In the rows, 128 means zero.
Each row of numbers belongs to one of the objects below and depends on some of the facts about them. Some rows are named. Which object is each other row?

Some objects and their rows:
[120 105 115 149 142 152 172 166 140  64 141 118  97 195 201  63  86 209
 124 160  73 205  73  40 245  98  58]: mizik
[131 135 102 136 149 134 101 111 126 120 101 136 124 102 143 121 123 141
 104 118 105 107 110 181 146 123 122]: belom
[141 144 142 143 121 126 123 117  99 118 148 119 129 147 140 128 129 139
 140 126 130 134 110 111 132 137 161]: tetik
[ 96 155 112 124 102 126 173 193  77  25 165 143 102 149 191 116 108 166
 176 157  61 179 186 103 215  71  70]: sovok
[126 125 113 116 125 120 112 130 142 147 110 158 126 104 110 137 150 134
 137 138 126 107 157 149 127 122 112]: steguflum
[141 105 117 105 139 153 131 148 184 126 124 137 127 103 121 121 119  87
 100 102 100 125 131 138 110  76 158]: stigol
[138 107 131 123 129 151 111 120 151 155 105 148 116 133 107 111 149 152
 122 131 137 127 122 131 122 119 124]: sogom
[149 121 122 128 138 155 112 125 149 168 117 151 100 135 122 118 165 136
 129 157 129 136 107 130 114 112 128]: skegra
[151 100 114  84  99 160 115 143 179 132  94 153 128 144 125 112 110 125
 145  96 126 140 120 118  88  83 199]: skegrum
[148  75 201 156 191 135 177  64  99 143 150  61 125 119 158 100 134 151
  84 101 152 164  85  39 160 186 139]: sivo
[146 104 114 160 145 159 119 125 171 180 135 106 106 176 153  96 102 164
  96 157 143 133   5  86 150 144 133]: lekil
[126 100 135 129 134 119 103 110 120 121 149 117 105 128 110 126 104 153
 140 117 139 117 121 121 139 146 148]: pifle
[116 157 106 141 122 130 140 150 104 125 178 105 114 130 156 157 111  98
 130 161 117 115 105 132 127 133 149]: vepuflik
[152 140 138 127 116 134 129 125 118 141  91 166 149 136 111 111 175 149
 142 134 135 128 150 135 104 121 123]: vutripluk
[105 133 125 125 133 101 138 149 116 113 163 108 115 115 122 163 104  99
 137 133 138 114 142 142 131 138 115]: buklas
[120 153 131 114  80 116 113 134 126 130 117 142 145 141 119 156 133 109
 178 136 148 138 181 109 108 135 134]: deska
[138 110 119 111 125 139 107 118 143 147  89 166 107 123  96 125 169 142
 132 140 136 125 157 145 119 118 105]: ragetrol
[155  98 191  88 141 146 155 119 141 105 137  84 111 127 132 146 144  52
 149  87 143 197 187  68  75 103 199]: tobro
[106 156 130 134 116 108 151 161 109 100 155 109 140 120 133 159 105  82
 123 140 127 111 145 136 132 139 106]: skeklo
[133 121 133 160 130 147 167 131 164 153 134  93 149 163 140  92  98 127
  66 130 134 125  39  73 156 149 101]: tubir

How the objects are related:
befos | ξ pufik | η 585 | χ zoklok | φ 236
begro | ξ belom | η 838 | φ 680
belom | η 614 | χ lekil | φ 770
biflubra | η 585 | φ 680
bina | ξ flukem sogom | η 838 | χ stifu | φ 546
biza | ξ zezun lega | λ troken | η 634 | φ 546
braker | ξ lafim | λ vibrak | η 585 | φ 953
brebak | λ skeklo | η 634 | χ sivo | φ 953
broflir | λ drusok | η 634 | χ vuste | φ 546
buklas | η 634 | φ 546
dera | η 634 | χ tobro | φ 546
deska | ξ pustul zaklagrem grustis ragetrol grupli | η 838 | φ 680
desum | λ rebri | η 585 | χ lotre | φ 236
detrun | ξ lafim pustul mekeflu | λ befos | η 634 | φ 953
ditruskil | ξ teskes nobar lega | λ gatrak | η 585 | φ 680
doputril | ξ lafim pifle skofle | η 838 | φ 546
dovis | ξ todres | η 585 | χ magrebel | φ 680
dridrifar | η 838 | χ skiklum | φ 770
drusok | λ braker | η 838 | φ 680
dugrun | λ skiklum | η 585 | χ plimin | φ 680
fabral | η 634 | φ 546
fegrim | η 585 | χ lafim | φ 596
fidrak | ξ groples | η 585 | φ 680
flamuk | η 614 | χ tridral | φ 236
flebro | η 614 | χ pivos | φ 546
fligabran | η 614 | χ trefifek | φ 680
flililis | η 614 | φ 236
flobrar | η 634 | φ 546
flukem | η 634 | φ 236
fluplil | λ trefifek | η 614 | φ 546
fluvu | η 838 | χ dovis | φ 953
futri | ξ nista | λ katro nista | η 634 | χ penuvu | φ 236
gatrak | ξ fligabran lostin | λ trefifek | η 634 | φ 236
gito | η 838 | φ 596
goso | η 614 | χ raskudu | φ 596
gostek | λ fluplil | η 585 | χ tiga | φ 546
grafi | ξ pivos | η 634 | φ 953
gratam | η 614 | χ latru | φ 596
gregrirom | η 614 | φ 596
grelak | λ pustul lekil | η 634 | φ 546
groples | λ kluvin | η 614 | φ 770
gruple | ξ gito | λ ditruskil | η 614 | φ 680
grupli | η 838 | χ vepuflik | φ 680
grustis | η 838 | φ 953
kabri | ξ puros | η 838 | χ flamuk | φ 680
kanel | η 634 | φ 680
katro | η 585 | φ 680
kibrok | ξ flililis kanel | η 585 | φ 546
kitesko | η 838 | φ 596
klestanar | η 585 | χ steguflum | φ 596
klizes | ξ flamuk flebro flobrar zezun | λ dugrun | η 585 | χ plasek | φ 236
kluma | ξ staru | η 838 | χ ploplostal | φ 546
kluvin | λ befos | η 634 | φ 680
lafim | λ skofle broflir | η 614 | χ plesem | φ 680
latru | ξ skopeni penuvu fabral flukem pufik | η 614 | χ broflir | φ 236
lazis | ξ gito | η 614 | φ 953
lebro | ξ gregrirom buklas | η 838 | φ 680
lega | η 838 | φ 770
lekil | λ trefifek | η 585 | χ puros | φ 596
litis | η 634 | χ plorufe | φ 770
lostin | η 838 | χ bina | φ 680
lotre | ξ fabral | η 614 | χ skevas | φ 680
lurek | ξ fluplil kluvin skegra | η 614 | χ fligabran | φ 546
magrebel | ξ ragetrol tozul | λ fluplil zanugru vibrak | η 634 | φ 680
mekeflu | η 585 | χ litis | φ 236
mevol | λ mizik | η 585 | φ 680
mizik | η 614 | χ sovok | φ 596
netrur | ξ gratam lekil | η 634 | χ dugrun | φ 546
nibru | λ rebri | η 634 | χ grupli | φ 546
nista | λ kluvin | η 614 | χ nibru | φ 236
nobar | η 634 | φ 680
nomir | λ brebak | η 585 | φ 546
novos | η 838 | χ sistem | φ 596
nudruri | ξ pivos plufetes kitesko | λ trefifek | η 585 | φ 546
penuvu | η 614 | φ 236
pifle | λ vido dugrun | η 838 | φ 236
pivos | η 634 | χ zaklagrem | φ 546
plasek | ξ biflubra tozul | η 634 | χ kabri | φ 770
plefek | ξ skiklum fligabran | η 838 | χ dera | φ 546
pleplim | ξ flukem gregrirom | η 585 | φ 546
plesem | η 585 | χ seflo | φ 770
plimin | λ vibrak | η 614 | χ desum | φ 546
ploplostal | η 585 | χ deska | φ 596
plorufe | ξ kanel | η 614 | φ 680
plufetes | λ sistem | η 838 | φ 770
pufik | η 614 | φ 953
pupiro | ξ zilubran tukar | η 585 | χ triskubrek | φ 680
puros | η 585 | χ gostek | φ 236
pustul | λ pupiro nobar | η 585 | φ 680
ragetrol | η 585 | φ 680
raskudu | λ truklas | η 585 | χ klestanar | φ 680
rebri | λ kluvin | η 634 | φ 680
rikik | η 634 | χ kibrok | φ 680
ruli | λ vibrak kluvin | η 838 | φ 236
ruskas | ξ skevas zaklagrem rikik | η 585 | φ 680
seflo | ξ litis sogom buklas | η 585 | χ mekeflu | φ 546
sistem | λ fluplil | η 838 | χ vagron | φ 680
sivo | ξ pustul | λ dugrun | η 614 | χ klizes | φ 596
skegra | λ trefifek | η 585 | φ 546
skegrum | η 585 | φ 953
skeklo | λ vibrak | η 634 | φ 546
skevas | η 614 | χ ziskomul | φ 546
skiklum | η 838 | χ pupiro | φ 680
skofle | η 614 | φ 680
skopeni | η 838 | φ 770
sogom | η 585 | φ 546
sovok | ξ plufetes | λ mevol | η 634 | χ befos | φ 546
staru | λ vuste rebri | η 634 | φ 953
steguflum | η 614 | χ rikik | φ 680
stifu | λ befos | η 838 | χ skegrum | φ 953
stigol | λ skeklo | η 614 | φ 953
teskes | η 614 | φ 680
tetik | ξ stigol | λ troken nobar | η 838 | φ 236
tiga | ξ steguflum flukem stigol | η 838 | φ 596
tobro | ξ skopeni penuvu | η 838 | φ 953
todres | η 614 | φ 546
tomol | ξ klestanar mevol | η 634 | φ 680
tozul | η 585 | χ zilubran | φ 596
trefifek | ξ skegra | η 614 | χ tozul | φ 680
tridral | η 838 | χ trilen | φ 680
trilen | η 585 | χ vibrak | φ 596
triskubrek | λ stigol | η 585 | φ 680
troken | ξ fluplil | λ fegrim | η 614 | φ 680
truklas | ξ belom | λ troken | η 838 | φ 236
tubir | λ stigol | η 614 | φ 596
tukar | η 614 | φ 953
vagron | η 634 | χ viluflon | φ 596
vepuflik | λ nudruri | η 634 | χ dridrifar | φ 236
vibrak | η 634 | χ plefek | φ 546
vido | ξ kitesko ploplostal | η 838 | φ 770
viluflon | ξ dera fluvu | η 838 | φ 546
visun | ξ sogom plimin | η 614 | φ 596
vuste | ξ nomir | η 634 | χ mizik | φ 953
vutripluk | ξ kanel brebak | η 585 | φ 680
zaklagrem | η 614 | χ fabral | φ 680
zanugru | ξ teskes | λ vibrak | η 585 | χ netrur | φ 236
zezun | η 838 | φ 596
zilubran | η 614 | φ 680
ziskomul | λ desum fegrim dugrun | η 614 | χ futri | φ 680
zoklok | ξ novos | λ staru kabri | η 838 | χ zanugru | φ 680

Name these rows:
No name comes twice in this set of rows, the named rows included.
[152 141 125 115 120 123 108 119 110 156  92 172 133 136 133 127 173 166
 168 149 126 128 136 138 106 120 137] | pupiro
[129 122 113 118 120 132 125 139 152  89 138 138 133 130 119 115  83 102
 125  83 109 117 138 156 105  88 172] | stifu
[104  96 126 100 129 123 143 154 135  80 176 112 113  93 116 147  76  94
 119  83 115  99 166 144 117  93 169] | staru
[137 100 122 110 131 142 109 131 161  96 155 114 101 122 118 130 104  96
 124  97 116 135 136 153 107  85 186] | grustis
[127 146 121 105  85 110 132 147 134 147  91 168 158 138 126 146 145 126
 181 135 130 126 161 101 100 134 122] | plorufe
[122 133 111 138 116 118 133 177 103  50 136 134 139 151 122 153 100  82
 104 159  74  97 150 126 100 154  86] | broflir
[143 120 125 115 120 142 116 128 142 145 102 154 139 135 125 102 145 147
 127 120 124 121 118 140 111 109 146] | plesem
[128 123 123 185 147 142 126 111 134 121 171  79 115 151 126  96  82 162
  57 129 133 103  37 119 178 157 117] | novos
[106 131 115  92 132 137 131 157 153 105 101 173  80 144 159  95 168 199
 185 147 113 231 166 145 218  36  46] | mevol
[143 119 121 114 135 142  89 116 131 166  98 159  99 119 117 132 181 158
 147 156 133 133 144 148 117 119 128] | pustul
[132 143 135 138 117 134 107  98  96 113 122  96 125 142 149 134 106 147
 147 119 127 140 114 123 134 151 168] | truklas
[ 96 132 109 114 129 125 126 116 168 196 131 131 127 101 118 125 128 138
 137 103 173 120 108 146 153 105 135] | skevas

Now the same objects, written a new way:
Some objects and their rows:
[146 124 110 125 116 112 118 105 143 116 142 134 136 123 126 151 146 138
 141 134 139 122 126 119 131 135 157 117 114 132 103]: puros
[130 141 113 117 131 134 126 113 118 134 126 128 112 118 139 153 160 126
 129 137 144 124 120 141 130 124 132 141 123 130 148]: lekil
[148 113 134 129 135 123 142 122 118 127 122 129 159 123 114 130 126 116
 128 129 128 113 123 137 133 128 159 140 123 131 127]: dovis
[139 128  96 126 140 128 125  94 111 111 134 135 199 124 110  95 169 129
 127 125 132 137 133  95 145 131  65 155 104 138 134]: zanugru
[126 127  87 138 123 143 159  97  98 111 149 127 131 136 102 106 143 144
 140 121 135 128 135  80 154 140  82 164 124 141 152]: desum
[138 112 123 130 131 126 132 118 130 134 125 127 143 136 121 135 127 120
 141 136 142 106 119 129 127 130 155 131 128 129 112]: mevol
[127 115 149 126 129 130 125 131 108 133 122 129 137 141 128 125 127 115
 130 133 134 119 124 129 125 124 128 113 128 126 123]: skofle
[104 123  84 145 138 142 157 126  77 115 134 112 167 161  99 103 114 108
 126 124 146 126 134 112 141 133  67 145 145 143 124]: lotre
[128 107 130 124 126 126 128 134 125 131 127 125 134 142 131 138 118 134
 134 138 137 121 126 138 126 128 125 114 128 126 111]: fligabran
[118  96 160 124 123 133 136 142 117 125 122 122 114 139 143 124 118 138
 119 139 114 125 126 124 135 129 157 145 132 127 138]: nibru
[135 110 144 132 129 130 124 136 108 129 123 123 113 139 135 130 130 139
 129 133 133 124 125 125 123 123 151 121 131 126 114]: rikik
[126 143  80 133 140 127 119 143 235 115 137 139 193 107 131  86 131 160
 134 123 111 181 128 114 139 123  17 183 117 113 116]: vuste
[136  99 187 118 127 104 126 146  99 119 117 112 140 130 153 113 134 108
 113 143 142 116 130 138 121 129 169 113 120 122 143]: vibrak
[126 100 154 128 126 122 138 138 120 116 127 125 106 134 138 121 119 148
 122 133 112 128 128 114 137 128 140 143 129 126 143]: rebri
[126 114 143 129 125 128 126 136 106 125 126 117 113 141 138 127 127 135
 127 129 128 121 123 122 124 123 142 128 138 127 105]: kanel
[134 131 126 129 132 129 128 136 129 123 119 125 114 137 124 120 110 121
 118 119 121 115 138 136 110 130 144 109 131 131 129]: deska
[132 129 146 125 124 124 124 138 133 130 116 125  99 135 135 134 110 117
 121 128 119 116 134 143 112 131 172  91 133 130 130]: tridral
[130 124 115 127 133 126 128 133 137 123 120 131 123 141 127 133 111 124
 118 125 117 122 140 136 113 130 132 106 130 133 140]: begro
[122 129 123 127 129 137 118 136 129 136 119 128  76 146 131 126 114 126
 125 127 120 120 133 130 115 129 159  97 137 130 133]: grupli
[145 184 132 130 119 106 131 161 207 128 129 116 106  85 149 120  96  99
 126 102 150 135 141 151 105 130 128 111 124 110 163]: tobro

Name these rows:
No name comes twice in this set of rows, the named rows included.
[134 111 136 130 131 121 130 134 118 119 126 123 153 138 128 139 121 129
 121 129 126 127 128 136 126 126 148 134 128 132 112] | tomol
[137 126 130 125 118 138 142 121 149 136 135 132  96 112 126 152 127 152
 135 127 115 119 121 128 141 133 136 158 127 126 135] | fegrim
[131 134 151 125 117 115 122 120  91 132 135 144 118 118 127 162 136 147
 140 117 128 128 126 126 123 125 169  86 120 127 123] | flamuk
[105 134  99 144 125 130 153 111  58 103 154 120 166 143 107 101 140 129
 127 114 136 139 142  82 147 134  89 152 138 143 139] | futri
[103 122  90 140 122 166 174 132  75 117 140 111  93 159 111 113 114 142
 128 130 139 120 134 104 152 139  45 166 144 144 159] | ziskomul
[115 111 134 119 121 123 122 134 156 128 127 135 121 136 140 155  98 123
 117 142 101 131 143 140 124 140 168 101 132 133 123] | kabri
[ 69 156 157 122 136 121 110 132 157 163 149 146 150  96 148 153 137  94
 134 139 112 174 124 140 137 120 155 126 141 112 123] | brebak
[133 115  79 141 134 159 161 113 130 120 132 115 127 146 105 104 126 143
 135 130 138 116 125 103 150 137  72 186 135 138 124] | dugrun
[118 116 160 119 131 118 123 127  95 117 122 117 133 127 144 125 149 114
 108 137 132 132 131 132 128 125 132 138 124 130 142] | magrebel
[106 127 156 121 120 140 134 131 119 141 135 149 121 117 120 172 120 142
 130 128  96 139 125 140 145 126 152 129 132 128 130] | sivo
[156 130 149 128 120 114 131 125 141 126 129 125 130 106 135 142 128 122
 133 124 145 113 123 140 125 131 174 126 116 124 132] | trilen
[141 118  70 130 145 140 108 119 162 125 120 144 170 141 115  96 145 172
 139 129 117 145 123 110 128 116  19 141 115 125 100] | gratam
[136 105 137 129 125 137 143 145 118 117 118 117 104 141 135 144 118 153
 116 130 117 122 127 140 134 128 127 155 138 132 136] | biza
[118 169 127 138 134 113 135 150 174 135 141 132 175  96 137 127 124 103
 130 117 129 157 125 139 127 117 123 150 134 113 136] | grafi
[134 144 136 123 122 120 108 108  82 117 133 127 113 119 143 153 167 150
 119 118 130 138 129 126 124 120 146 121 123 135 130] | vepuflik

The same objects again, as new rows of numbers:
Some objects and their rows:
[162 193  79 126 145 127 120 168 138 142  89 124  62 130 178 132 135 162
 147 111 103  99 109  60 156 144 160 104 147  96 123 170 144 107  93 162
 158 144 123  79 126 120]: vido
[111 121  92 172 126 167 123 170 133 133  91 142  84 125 137 173 122 135
 167 127 102  95 112  77 115 153 144 127 139 118 188 171 121 123 104 149
 139 123 119  93  99 139]: nobar
[143 192 129 122  89 139 136 168 151 100  56 134  63 116 152 136 144 121
 130  91 105 134 125 104 149 170 158 117 129 135 178 165 118  70 113 142
 158 162 102  11  93 111]: befos
[108 145 112 165 113 168 116 162 139 110  95 140  95 138 148 178 138 129
 168  96 105 124 112  84 112 177 180 118 139  93 179 158 118 138  84 142
 141 128 116  89 100 120]: rebri
[161 186  59 131 111 119 130 169 125 139  57 148  44 128 171 132 163 141
 104 165 108  74 127  77 155 122 122 139 133 121 150 171 127  71 115 137
 142 115 127  53 109  99]: lekil
[116 141  92 168 135 172 114 152 144 101  76 171  76 126 127 147 146 124
 128 127 104 120 109 104 112 174 130 128 132 133 213 160 133 128 119 117
 161 133 121  75 111  94]: ragetrol
[108 144  71 112 167 134  80 136 129 151  16 149  69 124 173 155 146 119
 160  97 121  88 132  25 137 157 143 133 122 158 129 133 137 123  88 147
 163 156  81  71 115  88]: skevas
[ 79 123  93 159 134 182  90 163 141 153  43 151  94 126 178 208 122 121
 165  86 104 110 118  36 105 169 158 132 144 142 171 132 112 134  55 150
 159 134 101  79  71 101]: ziskomul
[133 176  82 141 128 151 116 147 139 113  75 163  50 126 147 121 161 130
 121 136 104 105 114  98 143 155 131 125 129 125 168 159 134 107 110 119
 155 128 115  66 124  77]: mekeflu
[116 145 100 170 128 179 110 158 147 113  82 172  75 123 134 154 146 128
 130 125 103 124 104 103 111 168 129 124 135 132 207 166 130 129 116 118
 158 136 115  79 111  99]: biflubra
[134 204  83  94 114 128 140 170 136 140  75 140  40 132 173 109 143 134
 164 148 100  84 118  76 154 140 142 135 129 107 121 165 121  92  82 137
 142 145  87  58 118 103]: visun
[132 163  94 133 121 131 125 162 122 116  71 144  68 129 148 128 156 111
 167 132 116 115 126  73 131 164 159 154 129 110 161 172 121 118 107 137
 122 139  79  68 119 112]: stigol
[130 176 129 115 110 133 135 158 140 107  91 116  73 109 124 149 113 128
 172  67 108 116 119 102 151 162 166  93 112 113 167 176 116  62 118 164
 137 164 113  42 113 154]: vuste
[142 160  64 141 138 118 115 165 101 131  62 134  71 139 139 135 152 120
 157 132 135 100 140  57 151 140 142 152 115 125 150 176 124 104 124 168
 123 123 105  78 124 118]: fluplil
[162 189  63 117 117 117 128 151 146 124  66 149  33 129 182 123 154 126
 117 148 108 104 106  88 155 144 130 127 138 122 136 168 126  82 101 124
 156 119 116  49 125  87]: klestanar
[137 152  99 119 120 134 128 172 146 127  80 136  56 118 156 122 151 130
 158 133 109  84 113  79 117 157 159 138 134 105 150 174 138 113  93 138
 130 148  77  68 114 120]: flukem
[141 168  77 140 142 138 113 158 148 123  93 132  74 118 161 151 149 165
 131 108 100  85 117  67 131 151 168 103 140  83 145 170 148 106  87 143
 153 137 123  82 110 112]: pifle
[136 151  89 190 148 165 121 179 148 117 107 153  74 122 132 139 146 157
 171 135  92 117 109  85 110 163 156 121 157  79 184 176 144 153 114 137
 140 132 111 122 117 120]: tridral
[166 186  85 142 128 155 114 154 122 136  65 156  55 134 160 119 140 134
 136 125 127 130 116  81 170 152 129 121 134 141 156 170 139 113 115 146
 163 132 121  66 134  98]: kibrok
[171 190 104 121 120 153 116 165 123 146  63 154  62 130 157 107 156 139
 131 136 129 133 125  82 156 155 133 127 128 151 156 179 143 121 110 143
 167 149  93  51 124 108]: pleplim

Rows to name:
No name comes twice in this set of rows, the named rows included.
[114 145  93 170 162 160 111 161 152 108  96 155  85 119 130 149 147 158
 153 117  94 103 114  85  97 169 158 118 134  94 195 163 144 143 115 130
 149 148 115 104 117 120] | grupli
[144 173 117 109 131 124 135 160 135 120  76 117  59 111 129 131 114 126
 180  79 117 106 114  85 170 151 153  99 116 136 159 184 129  70 133 166
 149 174 108  43 124 152] | sovok
[110 143 108 147 120 165 130 182 136 125  94 158  86 123 138 141 139 119
 173 136 111 115 112  85 112 173 151 143 140 118 195 174 128 145  93 136
 134 136  85  86 104 129] | steguflum
[163 176  84 145 123 132 117 150 116 113  58 145  60 131 151 125 155 119
 133 123 136 134 126  78 158 151 141 136 131 137 160 171 136 110 129 140
 150 127 105  56 127  91] | nomir
[156 208  74 124 116 160 128 167 121 117 119 141  93 172 194 150 142 143
 113 146 105 119  90  86 120 121 140 128 149 144 153 175 109 132  98 106
 155 101 159  77 132 113] | klizes
[158 205  86 116 129 121 137 175 154 138  71 140  46 122 183 111 161 160
 148 143  82  92 123  63 135 135 164 113 148  85 118 165 147  99  95 152
 150 159  95  65 115 109] | tiga
[126 151  95 121 122 143 121 171 135 128  82 140  62 122 150 129 143 125
 159 136 120 102 116  76 130 167 150 139 133 116 158 171 133 123  95 139
 139 142  80  73 118 122] | pufik
[155 169  99 179 131 174 127 184 145 149  82 153  39 108 134 100 158 166
 171 147 108 119 137  75 164 175 155 120 153  49 160 176 165 124  93 171
 149 147  77 114 112 109] | tobro
[147 160  81 142 152 126 121 166 155 123  82 137  67 123 153 143 138 154
 159 116 105 105 111  66 122 152 160 113 143 104 155 178 143 123 117 140
 145 144 111  87 126 126] | fluvu
[128 167  86 140 114 152  98 148 145 144  26 150  63 133 203 185 152 118
 120  96 108 122 121  49 133 160 143 126 151 150 148 134 120 105  73 143
 177 134 113  39  87  71] | desum

